[-8 16]
[23 -6]
[-1 3]
[-1 1]
[-3 43]
->
[16 23]

[-11 -28 -1]
[-29 4 -15]
[-32 -14 15]
[-31 5 -17]
->
[-1 4 -32]

[13 -32 -39]
[8 -30 -41]
->
[-39 -30]

[9 -3 3 1 0]
[6 0 -2 1 -1]
[37 0 0 4 -1]
->
[0 1 0]

[13 -10 15]
[-4 -34 0]
[20 -17 35]
[14 -2 -11]
[22 -1 2]
->
[15 -34 20]

[-2 38]
[22 -19]
->
[38 22]

[-4 26]
[0 -2]
[-12 18]
[-33 18]
->
[26 0]

[-21 -29 1 2 -14]
[-8 -9 17 -32 -17]
->
[-14 -32]
---
[6 -2 -19]
[4 1 32]
->
[6 1]

[21 -27 -22]
[20 -33 4]
->
[21 -33]

[-15 -13 33 10 -23]
[-1 5 -1 0 -1]
->
[-15 5]

[-13 -26]
[0 21]
[-13 38]
->
[-13 21]

[14 -25]
[34 -13]
->
[14 -13]

[-5 -11 -8 44 1]
[-23 11 17 -14 -14]
->
[-5 11]
---
[-34 35 1 -5 -30 17 -5 44 8]
[35 -12 3 19 10 -8 -6 -9 -19]
[42 -20 20 32 -37 -16 18 -19 -20]
->
[42 -20 20 32 -37 -16 18 -19 -20]
[35 -12 3 19 10 -8 -6 -9 -19]
[-34 35 1 -5 -30 17 -5 44 8]

[-6 -2 -23 27 -3 1 -33 11 -5 33 4 -13 -20]
[-7 4 24 19 -1 16 -30 -1 -20 37 -40 18 22]
->
[-7 4 24 19 -1 16 -30 -1 -20 37 -40 18 22]
[-6 -2 -23 27 -3 1 -33 11 -5 33 4 -13 -20]

[4 8 14 22 18 19 11 29 16 9 5 4]
[2 4 15 26 7 7 6 11 10 11 1 2]
[7 11 25 34 31 24 15 42 26 14 6 5]
->
[7 11 25 34 31 24 15 42 26 14 6 5]
[2 4 15 26 7 7 6 11 10 11 1 2]
[4 8 14 22 18 19 11 29 16 9 5 4]

[33 -7 -2]
[-9 33 22]
[-2 17 33]
->
[-2 17 33]
[-9 33 22]
[33 -7 -2]

[35 0 -28 8 29 8 -22 -12 -12]
[-41 -13 33 -11 -34 -7 12 -6 10]
->
[-41 -13 33 -11 -34 -7 12 -6 10]
[35 0 -28 8 29 8 -22 -12 -12]

[-18 10 -9 -15 -19 29]
[-24 42 -2 15 0 34]
->
[-24 42 -2 15 0 34]
[-18 10 -9 -15 -19 29]
---
[-3 2 2]
[14 16 -20]
[6 -8 21]
[-33 20 18]
->
[14 16 -20]
[6 -8 21]

[-11 27 1 10]
[16 -16 -32 1]
[17 -11 -30 0]
->
[16 -16 -32]
[17 -11 -30]

[-15 -32 -10]
[-2 -29 -8]
[0 -18 -10]
->
[-2 -29 -8]
[0 -18 -10]

[-25 37 -1]
[17 -3 6]
[-15 -11 36]
->
[17 -3 6]
[-15 -11 36]

[-11 4 15]
[11 13 -29]
[9 -41 -16]
[-9 -15 18]
[7 -14 -9]
->
[11 13 -29]
[9 -41 -16]

[8 31 -8 -21 21]
[0 -10 18 33 -24]
[-28 -39 -14 -14 -12]
->
[0 -10 18]
[-28 -39 -14]
---
[12 -10 -13 9 -20]
[-10 -1 -12 13 23]
[-11 32 0 -5 0]
[19 0 -14 17 3]
[-11 -22 7 -7 11]
[-25 6 -4 11 -3]
[6 -3 -13 -18 29]
->
[9 -20 12 -10 -13]
[13 23 -10 -1 -12]
[-5 0 -11 32 0]
[17 3 19 0 -14]
[-7 11 -11 -22 7]
[11 -3 -25 6 -4]
[-18 29 6 -3 -13]

[-5 -5 -7 34 12 -14 9 21 -9 -3 -3 -13 -9]
[17 -1 -5 -14 -37 17 -6 -7 4 -1 -13 21 16]
->
[-13 -9 -5 -5 -7 34 12 -14 9 21 -9 -3 -3]
[21 16 17 -1 -5 -14 -37 17 -6 -7 4 -1 -13]

[-23 8 14 2 -11 16 13]
[-8 -9 -34 13 -23 4 6]
[9 -38 17 -17 9 8 28]
[-7 -14 -30 14 -15 -16 -5]
[-2 -5 3 15 -17 -13 11]
[-38 7 3 -6 6 11 -10]
->
[16 13 -23 8 14 2 -11]
[4 6 -8 -9 -34 13 -23]
[8 28 9 -38 17 -17 9]
[-16 -5 -7 -14 -30 14 -15]
[-13 11 -2 -5 3 15 -17]
[11 -10 -38 7 3 -6 6]

[0 2 4 -1 3 -8 -2 2 1]
[1 0 2 -1 15 5 5 -4 -1]
[4 0 -3 6 -5 -4 -6 -4 -1]
[2 -6 1 -1 33 -1 9 -5 -4]
[3 1 0 -2 -9 3 -3 9 -1]
[-2 5 12 2 -1 -2 13 -1 0]
->
[2 1 0 2 4 -1 3 -8 -2]
[-4 -1 1 0 2 -1 15 5 5]
[-4 -1 4 0 -3 6 -5 -4 -6]
[-5 -4 2 -6 1 -1 33 -1 9]
[9 -1 3 1 0 -2 -9 3 -3]
[-1 0 -2 5 12 2 -1 -2 13]

[13 -36 4 -26 3 -9]
[16 -30 12 -27 4 -3]
[12 -31 8 -28 -4 -9]
[10 -35 7 -28 -6 -1]
[15 -20 11 -26 -4 -2]
->
[3 -9 13 -36 4 -26]
[4 -3 16 -30 12 -27]
[-4 -9 12 -31 8 -28]
[-6 -1 10 -35 7 -28]
[-4 -2 15 -20 11 -26]

[2 2 2 0 -15 -1 -7 7 10 -15 5 16 19 6 -13]
[13 21 -8 23 30 -2 8 18 -11 30 -38 -33 -7 -13 -21]
[11 19 -8 22 33 -2 10 14 -13 33 -38 -37 -13 -14 -15]
[-9 -15 7 -17 -27 1 -9 -11 11 -27 30 30 12 12 11]
[1 4 -4 6 23 1 9 -4 -14 23 -15 -25 -22 -9 9]
[0 4 -7 8 38 2 15 -7 -22 38 -23 -42 -38 -15 18]
->
[6 -13 2 2 2 0 -15 -1 -7 7 10 -15 5 16 19]
[-13 -21 13 21 -8 23 30 -2 8 18 -11 30 -38 -33 -7]
[-14 -15 11 19 -8 22 33 -2 10 14 -13 33 -38 -37 -13]
[12 11 -9 -15 7 -17 -27 1 -9 -11 11 -27 30 30 12]
[-9 9 1 4 -4 6 23 1 9 -4 -14 23 -15 -25 -22]
[-15 18 0 4 -7 8 38 2 15 -7 -22 38 -23 -42 -38]

[1 8 26 0]
[1 -41 8 3]
[3 0 8 -5]
[-7 -15 -17 5]
[-23 -3 -15 12]
[-13 3 -2 -5]
[-27 -26 -12 5]
[-9 -18 3 7]
->
[26 0 1 8]
[8 3 1 -41]
[8 -5 3 0]
[-17 5 -7 -15]
[-15 12 -23 -3]
[-2 -5 -13 3]
[-12 5 -27 -26]
[3 7 -9 -18]

[-3 1 2 0 1 -5 -5 0 -1 2]
[3 8 3 7 3 -9 -12 -1 1 7]
[34 3 -13 9 -1 13 23 -2 15 3]
[2 2 -1 5 -2 -1 1 -3 1 0]
[18 4 -2 -5 6 12 5 6 6 1]
[7 2 -10 15 -4 3 6 -8 3 2]
[3 6 -2 9 0 -4 -5 -4 1 4]
[-17 -7 -10 -13 13 7 -8 5 -7 9]
[-18 -7 -4 -10 8 -3 -8 2 -6 8]
->
[-1 2 -3 1 2 0 1 -5 -5 0]
[1 7 3 8 3 7 3 -9 -12 -1]
[15 3 34 3 -13 9 -1 13 23 -2]
[1 0 2 2 -1 5 -2 -1 1 -3]
[6 1 18 4 -2 -5 6 12 5 6]
[3 2 7 2 -10 15 -4 3 6 -8]
[1 4 3 6 -2 9 0 -4 -5 -4]
[-7 9 -17 -7 -10 -13 13 7 -8 5]
[-6 8 -18 -7 -4 -10 8 -3 -8 2]

[-9 -8 -13 3 -9 1 15 25]
[-33 -1 -2 -7 -2 7 -31 9]
[-16 5 -18 13 6 24 2 -13]
[-4 10 -8 16 13 5 12 -28]
[-6 2 -13 9 7 13 9 -11]
[-9 -9 16 5 13 10 24 17]
[-27 -14 -7 -15 4 11 -19 15]
[2 4 10 8 10 -13 15 -12]
[-2 -12 -14 -20 2 9 -16 4]
[-5 -3 -8 1 -11 -3 4 18]
[-11 8 -5 13 -11 6 -4 7]
[-2 -10 20 0 13 9 18 15]
->
[15 25 -9 -8 -13 3 -9 1]
[-31 9 -33 -1 -2 -7 -2 7]
[2 -13 -16 5 -18 13 6 24]
[12 -28 -4 10 -8 16 13 5]
[9 -11 -6 2 -13 9 7 13]
[24 17 -9 -9 16 5 13 10]
[-19 15 -27 -14 -7 -15 4 11]
[15 -12 2 4 10 8 10 -13]
[-16 4 -2 -12 -14 -20 2 9]
[4 18 -5 -3 -8 1 -11 -3]
[-4 7 -11 8 -5 13 -11 6]
[18 15 -2 -10 20 0 13 9]
